Below are the code and all the weights of a small trained network. Each question names an input and a class and asks about switching units off, where a switched-off unit gives its printed mean instead of its output.

import numpy as np


def w(rows, s, z=0):
    codes = np.array(rows[::2]) - 128.0
    scale = np.full(codes.shape[1], s)
    scale[-1] = z or s
    return codes * scale


def f(y):
    return np.maximum(y, 0)


def log_softmax(a):
    a = a - a.max(-1, keepdims=True)
    return a - np.log(np.exp(a).sum(-1, keepdims=True))


def net(x, mask):
    res = np.array(x, float).reshape(1, 5) / 4 @ E
    y = f(res @ A[0][:, :-1].T + A[0][:, -1])
    res = res + np.where(mask, y, B[0][:, -1]) @ B[0][:, :-1]
    return log_softmax(res[-1] @ U[:, :-1].T + U[:, -1])


A, B = {}, {}
E = w([
[79,167,135,155,122,40,162],'x0',
[159,134,42,176,213,122,141],'x1',
[126,113,157,250,110,150,108],'x2',
[192,196,156,133,117,126,143],'x3',
[129,127,128,129,128,129,129],'x4',
],0.016)
A[0] = w([
[87,150,143,201,99,142,92,76],'N0',
[65,164,140,126,26,63,142,183],'N1',
[74,124,95,232,163,180,71,124],'N2',
[238,77,133,110,94,233,90,41],'N3',
[132,180,109,2,114,108,136,66],'N4',
[137,109,90,31,130,92,128,76],'N5',
[218,168,195,156,117,102,138,8],'N6',
[91,121,168,114,14,145,156,25],'N7',
[143,116,213,81,32,165,94,150],'N8',
[152,204,137,151,95,94,191,104],'N9',
[20,37,116,134,151,28,134,106],'N10',
[143,130,166,195,79,155,106,16],'N11',
[113,135,154,184,113,4,200,132],'N12',
[104,75,81,104,115,216,40,11],'N13',
[113,155,47,182,157,39,194,180],'N14',
[249,213,182,141,127,65,181,97],'N15',
[149,111,194,200,93,165,92,64],'N16',
[84,118,180,105,53,170,121,5],'N17',
[34,80,73,182,88,163,93,230],'N18',
[219,92,65,142,160,164,119,166],'N19',
],0.0094,0.0011)
B[0] = w([
[173,40,168,106,133,76,153,191],'N0',
[48,157,111,182,116,111,98,213],'N1',
[167,106,143,125,163,126,155,233],'N2',
[58,197,210,98,61,73,37,247],'N3',
[177,108,164,124,181,47,171,239],'N4',
[156,2,167,124,131,98,179,217],'N5',
[208,116,92,116,80,189,159,198],'N6',
[85,114,103,232,184,201,155,212],'N7',
[96,168,103,216,185,143,116,239],'N8',
[156,179,122,114,45,166,131,194],'N9',
[210,163,94,44,26,240,116,222],'N10',
[170,95,162,102,151,70,207,195],'N11',
[74,99,174,124,96,64,48,218],'N12',
[168,164,136,122,56,132,71,225],'N13',
[58,163,144,175,179,139,76,230],'N14',
[147,111,101,98,91,234,138,235],'N15',
[144,107,163,109,159,63,182,210],'N16',
[61,81,89,187,162,202,158,206],'N17',
[154,112,133,131,62,158,180,212],'N18',
[69,140,123,211,172,137,59,231],'N19',
],0.0078,0.013)
U = w([
[83,167,169,132,81,75,47,253],'0',
[72,129,77,199,250,174,124,109],'1',
[211,44,159,125,171,33,220,63],'2',
[212,136,94,93,38,232,139,11],'3',
],0.014,0.0023)

Each question gives the input, the list of numbers given to net, and the class t.
The units are the neurons (one row each of A and B). Each row of codes is followed by its name. A weight is (code - 128) times the scale printed after its matrix; where a second scale follows, it is the last column's (A, B and U).
mask holds one flag per neuron, in row order. A switched-off neuron (its flag False) gives its mean, the last column of its row in B, instead of its output. The means were averaged over made-up inputs and are rounded, as every weight is.
A unit's drop is (log p(t) with every unit on - log p(t) with that unit switched off) / (log p(t) with every unit on - log p(t) with every unit switched off).
The circuit of an input: a set's keep is (log p(t) with only the set's units on - log p(t) with every unit switched off) / (log p(t) with every unit on - log p(t) with every unit switched off). Starting from the 12 units with the biggest drops (on a tie, the unit counted first), units are removed one at a time, each time the one whose removal leaves the highest keep (on an exact tie, the one counted first), for as long as the keep stays at least 0.8.
units of the circuit, in order: the units of the circuit, biggest drop first
unit that matters most: the unit with the biggest drop
top k neurons: the k neurons with the biggest drops, biggest first
drop when u is switched off: that unit's drop, to one decimal
input [-2,-5,6,-7,-8], class 3: units of the circuit, in order : N18
input [6,-8,1,6,-1], class 1: units of the circuit, in order : N7, N8
input [5,-6,-5,-6,1], class 1: units of the circuit, in order : N7, N3
input [-2,0,2,-3,-2], class 3: top 2 neurons : N4, N12
input [8,7,1,-8,-3], class 0: top 2 neurons : N14, N12
input [-6,5,5,-6,-6], class 0: units of the circuit, in order : N3, N13
input [-5,-8,0,-5,8], class 1: top 3 neurons : N17, N7, N8
input [4,0,4,6,2], class 3: top 2 neurons : N15, N6
input [7,-6,7,-8,2], class 3: top 3 neurons : N10, N18, N3
input [-5,-5,7,-6,1], class 2: top 3 neurons : N16, N11, N0
input [-4,-4,-2,2,1], class 0: top 2 neurons : N3, N19
input [0,6,-7,0,-1], class 2: top 3 neurons : N5, N4, N8
input [3,-4,3,4,-8], class 1: units of the circuit, in order : N3, N7
input [5,0,7,6,-5], class 2: unit that matters most : N11
input [-8,-4,8,-1,-7], class 0: top 2 neurons : N3, N13
input [-5,-4,6,-8,-5], class 3: top 3 neurons : N13, N18, N4
input [-8,-1,-2,7,-2], class 0: top 2 neurons : N3, N10
input [7,5,-3,4,6], class 0: top 2 neurons : N12, N14
input [-7,1,6,-3,7], class 0: top 2 neurons : N3, N13
input [-4,-2,8,-8,-2], class 2: top neuron : N16
input [2,3,2,-6,1], class 3: drop when N12 is switched off : 0.0
input [4,5,4,-8,-2], class 3: drop when N10 is switched off : 0.9
input [-4,3,-6,-4,-8], class 2: drop when N5 is switched off : 0.3
input [0,0,-4,-7,2], class 3: drop when N10 is switched off : 0.9
